Below is a small trained network, with its code and all its weights. Each question gives an input and a target symbol and asks what happens when units are switched off, that is, made to give their printed mean instead of their output.

import numpy as np


def w(rows, s, z=0):
    codes = np.array(rows[::2]) - 128.0
    scale = np.full(codes.shape[1], s)
    scale[-1] = z or s
    return codes * scale


def softmax(a):
    e = np.exp(a - a.max(-1, keepdims=True))
    return e / e.sum(-1, keepdims=True)


def log_softmax(a):
    a = a - a.max(-1, keepdims=True)
    return a - np.log(np.exp(a).sum(-1, keepdims=True))


def net(x, mask):
    ids = ['ΓΔΛΣΨαβεηθμπτφω'.index(c) for c in x.split()]
    T = len(ids)
    res = E[ids] + P[:T]
    u = 0
    for l in range(3):
        r = res
        for j in range(2):
            rows = slice(2 * j, 2 * j + 2)
            q, k, v = (r @ M[l][rows].T for M in (Q, K, V))
            z = softmax(np.where(np.tri(T) > 0, q @ k.T / 2**0.5, -1e9)) @ v
            o = O[l][rows]
            res = res + np.where(mask[u + j], z, o[:, -1]) @ o[:, :-1]
        u += 2
    return log_softmax(res[-1] @ U[:, :-1].T + U[:, -1])


Q, K, V, O = {}, {}, {}, {}
E = w([
[77,86,151],'Γ',
[145,163,239],'Δ',
[178,107,8],'Λ',
[174,79,227],'Σ',
[53,80,53],'Ψ',
[193,170,64],'α',
[116,109,120],'β',
[80,121,80],'ε',
[192,175,134],'η',
[141,251,208],'θ',
[212,175,128],'μ',
[55,64,124],'π',
[100,90,131],'τ',
[86,201,158],'φ',
[185,183,121],'ω',
],0.021)
P = w([
[114,253,150],'0',
[113,215,206],'1',
[75,191,189],'2',
[62,166,187],'3',
[67,158,209],'4',
[58,158,203],'5',
[60,158,210],'6',
[50,156,226],'7',
[61,160,217],'8',
[57,136,238],'9',
[47,132,248],'10',
[34,141,239],'11',
[62,149,230],'12',
[40,141,229],'13',
],0.0029)
Q[0] = w([
[254,132,124],'L0H0',
[123,164,181],'L0H0',
[95,134,129],'L0H1',
[202,129,110],'L0H1',
],0.019)
K[0] = w([
[58,250,164],'L0H0',
[119,107,191],'L0H0',
[119,130,102],'L0H1',
[141,103,195],'L0H1',
],0.014)
V[0] = w([
[183,2,224],'L0H0',
[55,106,161],'L0H0',
[148,92,178],'L0H1',
[93,145,190],'L0H1',
],0.0048)
O[0] = w([
[73,203,183,2],'L0H0',
[57,98,72,60],'L0H0',
[119,38,10,175],'L0H1',
[140,4,225,103],'L0H1',
],0.0047,0.0016)
Q[1] = w([
[226,224,122],'L1H0',
[226,190,95],'L1H0',
[7,65,55],'L1H1',
[141,50,183],'L1H1',
],0.014)
K[1] = w([
[161,131,4],'L1H0',
[160,146,62],'L1H0',
[70,178,226],'L1H1',
[146,125,161],'L1H1',
],0.017)
V[1] = w([
[164,113,87],'L1H0',
[33,135,62],'L1H0',
[149,107,23],'L1H1',
[47,253,62],'L1H1',
],0.0055)
O[1] = w([
[25,117,195,211],'L1H0',
[108,160,249,6],'L1H0',
[153,78,2,149],'L1H1',
[114,161,125,196],'L1H1',
],0.0065,0.002)
Q[2] = w([
[231,84,87],'L2H0',
[134,93,78],'L2H0',
[8,107,133],'L2H1',
[105,95,95],'L2H1',
],0.013)
K[2] = w([
[195,9,195],'L2H0',
[134,44,102],'L2H0',
[210,16,152],'L2H1',
[123,116,168],'L2H1',
],0.011)
V[2] = w([
[158,56,116],'L2H0',
[9,172,159],'L2H0',
[159,2,122],'L2H1',
[129,6,171],'L2H1',
],0.0043)
O[2] = w([
[161,108,127,205],'L2H0',
[91,194,83,11],'L2H0',
[191,1,137,159],'L2H1',
[174,126,91,143],'L2H1',
],0.0074,0.0012)
U = w([
[182,162,123,98],'Γ',
[162,159,6,12],'Δ',
[37,86,39,17],'Λ',
[173,169,103,102],'Σ',
[208,172,111,80],'Ψ',
[144,65,84,206],'α',
[61,86,159,90],'β',
[12,42,132,45],'ε',
[91,173,103,141],'η',
[91,107,135,123],'θ',
[78,152,66,180],'μ',
[119,131,181,89],'π',
[163,75,189,87],'τ',
[114,127,142,179],'φ',
[150,182,134,79],'ω',
],0.017,0.011)

Each question gives the input, a string of symbols that net reads in full, and the target symbol t.
The units are the heads (2 rows each of Q, K, V and O). Each row of codes is followed by its name. A weight is (code - 128) times the scale printed after its matrix; where a second scale follows, it is the last column's (O and U).
mask holds one flag per head, layer by layer. A switched-off head (its flag False) gives its mean, the last column of its rows in O, instead of its output. The means were averaged over made-up inputs and are rounded, as every weight is.
A unit's drop is (log p(t) with every unit on - log p(t) with that unit switched off) / (log p(t) with every unit on - log p(t) with every unit switched off).
The circuit of an input: a set's keep is (log p(t) with only the set's units on - log p(t) with every unit switched off) / (log p(t) with every unit on - log p(t) with every unit switched off). Starting from all 6 units, units are removed one at a time, each time the one whose removal leaves the highest keep (on an exact tie, the one counted first), for as long as the keep stays at least 0.8.
units of the circuit, in order: the units of the circuit, biggest drop first
most important unit: the unit with the biggest drop
heads that matter: for each layer, one digit per head in row order, 1 if its drop is at least 0.15 and else 0, layers parted by /
drop of u: that unit's drop, to one decimal
input π Λ θ μ Σ μ ε Ψ, target α: units of the circuit, in order	L2H1, L0H0
input Λ Λ π Λ Σ Λ Λ Λ Ψ Λ π η ω μ, target α: heads that matter	01 / 01 / 00
input φ Ψ φ τ φ Ψ Λ Σ τ α, target α: heads that matter	11 / 11 / 10
input Σ Λ Σ ε Λ Λ Ψ, target α: heads that matter	00 / 10 / 01
input Σ ω ω η Δ Σ Σ Λ μ α, target α: units of the circuit, in order	L0H1, L1H0, L1H1
input Λ Σ μ ω, target α: units of the circuit, in order	L1H1, L0H1, L2H0
input θ Σ μ Λ ε Γ, target α: most important unit	L2H1
input ε Ψ η ε π Σ Σ Λ Σ Σ, target α: heads that matter	00 / 11 / 00
input Λ Λ φ Σ π Λ π α μ φ π π θ, target η: units of the circuit, in order	L2H0, L0H0
input α ε Λ τ Λ Σ Λ π, target α: units of the circuit, in order	L1H0, L2H1
input β Λ Ψ τ θ φ ε Ψ, target μ: units of the circuit, in order	L0H1, L1H1, L1H0
input Σ Λ φ Γ, target μ: units of the circuit, in order	L2H0, L0H1
input φ φ Λ Ψ, target μ: units of the circuit, in order	L1H1, L0H1, L2H0
input μ Λ Γ μ φ φ Λ φ Λ Σ, target α: heads that matter	10 / 11 / 00
input τ Σ Σ Λ ε, target α: most important unit	L1H0
input Ψ Σ ω Ψ Λ Λ Λ Σ β ε, target α: drop of L2H1	0.7
input φ μ Σ θ Λ θ, target η: drop of L1H1	0.2
input π α π α Σ Λ Σ τ ω, target α: drop of L2H0	0.1
